Each row is followed by its group and then its class within the group.
[ 1.28 -1.94 -3.02 -1.95 -0.42 -0.42  1.15  2.68  0.63  4.99 -2.84 -0.04
 -0.22 -1.00  5.14 -3.97  1.88 -1.04 -0.68  0.27 -0.99 -1.25 -0.87 -3.02
  0.24  0.53  0.90  3.39 -1.39  1.85  1.64  5.19  1.89]  <82> > Lev
[-2.15 -0.67 -0.94  3.18  0.33  0.11  0.01 -3.86 -1.01  0.58  0.66 -0.35
  1.85  0.53 -2.18  3.25  0.87  0.75  0.65 -1.25  0.34  1.71 -0.24  4.30
 -0.49 -1.05  0.82  1.22 -0.98 -0.80  1.31 -1.93 -0.68]  <92> > Gufo
[-0.26 -0.42 -0.54  0.52 -0.07 -0.42  0.86 -1.04 -0.65  2.02 -0.06 -0.48
  1.94  0.41 -1.07  2.01  1.44  0.14  0.51  0.23 -0.03 -1.39 -0.55  3.92
 -0.88 -0.47  1.47  0.17 -0.11 -1.73  0.50 -1.78 -0.52]  <92> > Nur
[ 0.03 -2.60  2.55  2.25 -0.74 -1.68 -0.65 -1.34 -1.37  1.22  0.82  0.21
  2.20  1.59 -2.68  3.24 -0.08  0.12  0.66  0.85  0.31 -1.91 -0.85  7.58
  0.56  0.41 -0.81 -1.92 -0.26 -1.79  0.52 -5.50 -1.37]  <92> > Nur
[ 0.54  1.11 -2.85 -1.38 -0.33 -1.96  0.91  0.73  1.16  3.16 -2.45 -0.56
 -0.93 -0.10  3.44 -1.98  1.11  0.21  0.19  1.33  0.68 -2.15  1.35 -0.77
  0.08  0.36 -0.04  1.86  0.39 -0.78 -0.50 -1.14  1.24]  <82> > Lev
[-3.87 -1.95  0.01  5.41 -0.61  0.39  2.64 -1.68 -1.24  1.40  0.25  0.68
  1.25 -0.20  0.19  4.96  2.20  0.89  0.27 -1.66 -1.23  0.83  0.68  3.13
 -0.37 -1.33  1.40  1.05 -0.93  0.07  1.47 -0.28  0.10]  <92> > Gufo
[ 2.46  0.88 -0.48 -2.68 -0.08 -0.71 -0.73  0.28  2.15  4.72 -2.68  1.29
 -0.01  0.33  1.56 -3.54  1.77  0.16 -0.37  2.38  0.29 -3.13 -1.11 -0.03
 -0.65  0.47  1.71  4.45 -0.87  2.05 -0.43 -4.51  1.79]  <82> > Lev
[-0.84 -2.99 -3.25  2.35 -1.60 -0.48  1.81 -2.11 -1.89  5.43 -0.92 -0.13
  3.32  1.46  1.38  2.24  2.32  0.15  0.34 -2.49 -0.43 -1.26 -1.17  8.02
 -0.02  2.78  1.51  0.41 -0.34 -3.08  1.43 -2.92 -0.07]  <92> > Gufo
[ 0.42  0.23 -1.26 -2.88 -1.37 -0.33  1.14  1.18  0.17  3.99 -3.23  0.35
  0.18 -0.64  2.03 -1.01  0.26 -0.21  0.06  3.02 -1.48 -2.38 -0.60  0.81
 -0.12 -1.49 -0.59  4.33 -1.26  0.69  0.55 -2.57  1.39]  <82> > Lev
[-1.16  0.00 -0.90  2.40 -0.29 -0.39  0.44 -2.20 -0.74 -0.33  1.38 -0.07
  0.82  1.03 -2.07  1.54  2.10 -0.11  0.35 -4.99  0.03  1.84 -0.16  3.32
  0.44  0.26 -1.44 -2.02  0.63 -2.39  0.24 -0.56  0.26]  <92> > Gufo
[-0.25 -2.46 -0.74  2.51 -0.97 -0.82 -0.28 -0.62 -1.69 -0.01  0.03 -0.48
  0.77  0.06 -1.08  1.65  0.57 -0.46 -0.71  1.21  2.23  1.13  0.69  4.51
  0.47 -1.11 -0.42 -0.74 -1.57 -0.76  0.52 -2.29 -1.14]  <92> > Nur
[-0.55 -0.13 -3.98  2.31 -0.91 -0.20  1.39  0.72  1.40  2.12 -1.85 -2.19
  0.06 -0.77  0.86 -0.75  2.20 -0.93 -0.44  0.92  0.87 -1.24  0.51  1.47
 -0.44  0.95  4.58  1.97 -1.32 -0.28  0.01 -1.04  0.07]  <82> > Pedat
[ 0.13  0.43 -1.49 -2.01  0.55 -0.44  0.96 -0.10  1.96  2.98 -2.84 -1.23
  0.98 -0.97  1.31 -2.71  1.61 -0.51 -0.03  1.08  0.70 -2.57 -2.40 -0.44
 -1.24  2.17  2.84  3.79 -0.08  0.36  0.26 -1.26 -0.40]  <82> > Lev
[ 0.43 -0.75 -0.69  1.69  0.24  0.38 -0.81 -1.26 -1.35  0.60  0.53 -1.36
  1.29  0.11 -1.60  0.63  1.45 -0.39  0.12  0.52  0.27 -0.30 -1.30  3.75
 -0.95 -0.83  1.51  0.23 -0.79 -0.57  1.35  1.40 -1.15]  <92> > Nur
[-0.03 -1.67 -1.24  2.72 -0.42 -0.87 -0.75  0.46 -1.97  2.91 -0.14 -0.35
  0.18  0.48  0.96  0.41  1.40  0.72 -0.03  1.45 -0.57 -1.89  0.32  4.82
  1.00 -1.29 -1.55 -0.47 -0.98 -1.86  1.29  2.70 -0.32]  <92> > Nur
[-0.87 -0.25  0.53  1.63  0.21 -2.05 -0.38 -1.28 -0.34  2.82  0.43 -0.61
  0.84  0.87 -1.87  0.66  1.84  0.17  0.87  1.60  0.90 -3.51 -0.16  5.53
  0.12 -0.19 -1.40  0.26 -0.13 -2.42  0.13 -5.05 -0.42]  <92> > Gufo
[-0.01  1.30 -3.38 -2.76  0.47  0.45  1.07  0.49  0.03  3.27 -2.88 -0.72
 -1.51 -0.98  3.55 -2.36  0.37 -1.04 -0.55  2.68 -0.51 -2.20 -0.65 -1.07
 -0.53 -1.29  0.21  3.96 -0.31  0.98  1.22 -0.30  1.37]  <82> > Lev
[-0.79  0.26 -4.73  1.85 -1.11 -1.56  3.43  0.34  0.26  2.89 -1.57 -2.50
  0.68 -1.78  0.54 -0.49  4.80 -1.52 -0.12  0.79  1.08 -0.95  1.38  2.16
 -0.12 -0.60  2.86  1.70 -0.24 -0.77 -0.05 -3.04  1.12]  <82> > Pedat
[-1.29 -0.91 -0.58  3.38  0.11 -0.67  1.72 -2.70 -0.32  0.36  0.03 -1.06
  1.24  0.40 -1.85  3.10  0.97  0.50  1.15 -1.04  1.19  0.51 -0.44  5.19
 -0.01  0.27  1.17 -0.07 -1.58 -1.59  1.12 -3.51 -0.40]  <92> > Gufo
[-0.29  1.57 -1.76  1.74 -0.73 -0.17 -1.43 -0.77  0.91  0.54 -1.32 -1.61
 -1.61 -0.55 -0.09 -2.94  0.35 -0.90  0.02  2.15  1.50 -2.60  0.23 -0.25
  0.55  1.21  2.83  1.67 -0.40  1.22 -0.26 -2.12 -0.13]  <82> > Lev
[-1.69 -1.26 -1.54  3.47 -0.37 -1.42  2.16 -0.55 -0.83  2.95  0.23 -0.48
  0.62  0.71 -0.03  2.32  2.95  0.65  0.41  0.75 -0.09 -1.30  0.86  3.50
  0.41 -1.80 -0.28  0.30 -0.72 -1.61 -0.32 -0.32  0.35]  <92> > Gufo
[ 1.30 -0.76 -0.72 -0.07 -0.62  0.41  0.22 -0.17 -1.18  2.28 -1.30  0.94
  1.53  0.90  0.10  1.04  0.98  1.03 -0.01 -0.79 -0.79  0.04  0.11  2.67
 -0.11 -1.80  0.74  2.23 -2.04 -3.06  1.26  0.44  0.24]  <92> > Gufo
[ 1.27  0.38 -4.39 -1.26  0.02 -1.04  1.97 -0.15  1.62  1.35 -1.14 -2.25
 -0.24 -1.02  2.75 -1.24  2.38 -1.86 -0.48  3.21  0.54  1.08  1.12 -2.54
 -1.05  0.34  2.43  1.00 -0.05 -0.08  0.45 -0.86  0.18]  <82> > Pedat
[-1.33  3.52 -1.42 -1.44 -0.14  0.91  2.57 -0.26  1.03  2.88 -0.54 -1.08
  0.73 -0.41 -0.35 -1.84  1.98 -0.93 -0.60  4.25 -1.44 -0.38  0.56  0.16
 -0.85 -2.80  4.22  4.67 -1.10 -0.23  0.46 -2.84  1.46]  <82> > Pedat
[-2.06 -2.69 -0.20  3.95  0.18 -1.51  0.42 -1.80 -0.39  0.46 -0.65  0.69
  0.37  0.34  1.00  3.61  1.19  1.84  0.38 -3.07  0.72  1.02  0.94  3.16
 -0.07  0.89 -2.07  0.27  0.15 -0.59  0.49  0.55  0.19]  <92> > Gufo
[ 0.00 -0.22 -1.31  3.68 -1.01  0.06  0.60  0.08 -1.25  2.64  0.41 -1.40
  1.83  0.08 -2.57  1.04  2.49  0.29  0.77 -0.94  1.15 -1.97  0.01  6.37
  0.79 -0.94  1.28  1.15 -1.67 -5.69 -0.56 -3.55 -0.71]  <92> > Gufo
[-1.62 -0.81 -2.87  1.07 -0.78 -0.52  0.98 -0.54  0.95  2.11 -1.59 -0.37
 -0.65 -0.28  2.50 -1.36  0.63 -0.65  0.08  0.02  0.45  0.00  0.37  0.93
  0.43  0.56  1.40  2.01 -1.02 -0.08 -0.72 -1.25  0.09]  <82> > Pedat
[-1.58  0.51 -2.21  1.48  0.11 -0.60  0.45 -0.63  0.26  3.38 -2.23 -1.21
 -0.53 -1.38  2.68 -0.82  0.94 -0.22 -0.71  4.36 -0.31 -2.50  0.35  2.00
  0.37 -0.65  1.53  3.20 -0.70 -0.32 -0.13 -2.16 -0.03]  <82> > Pedat
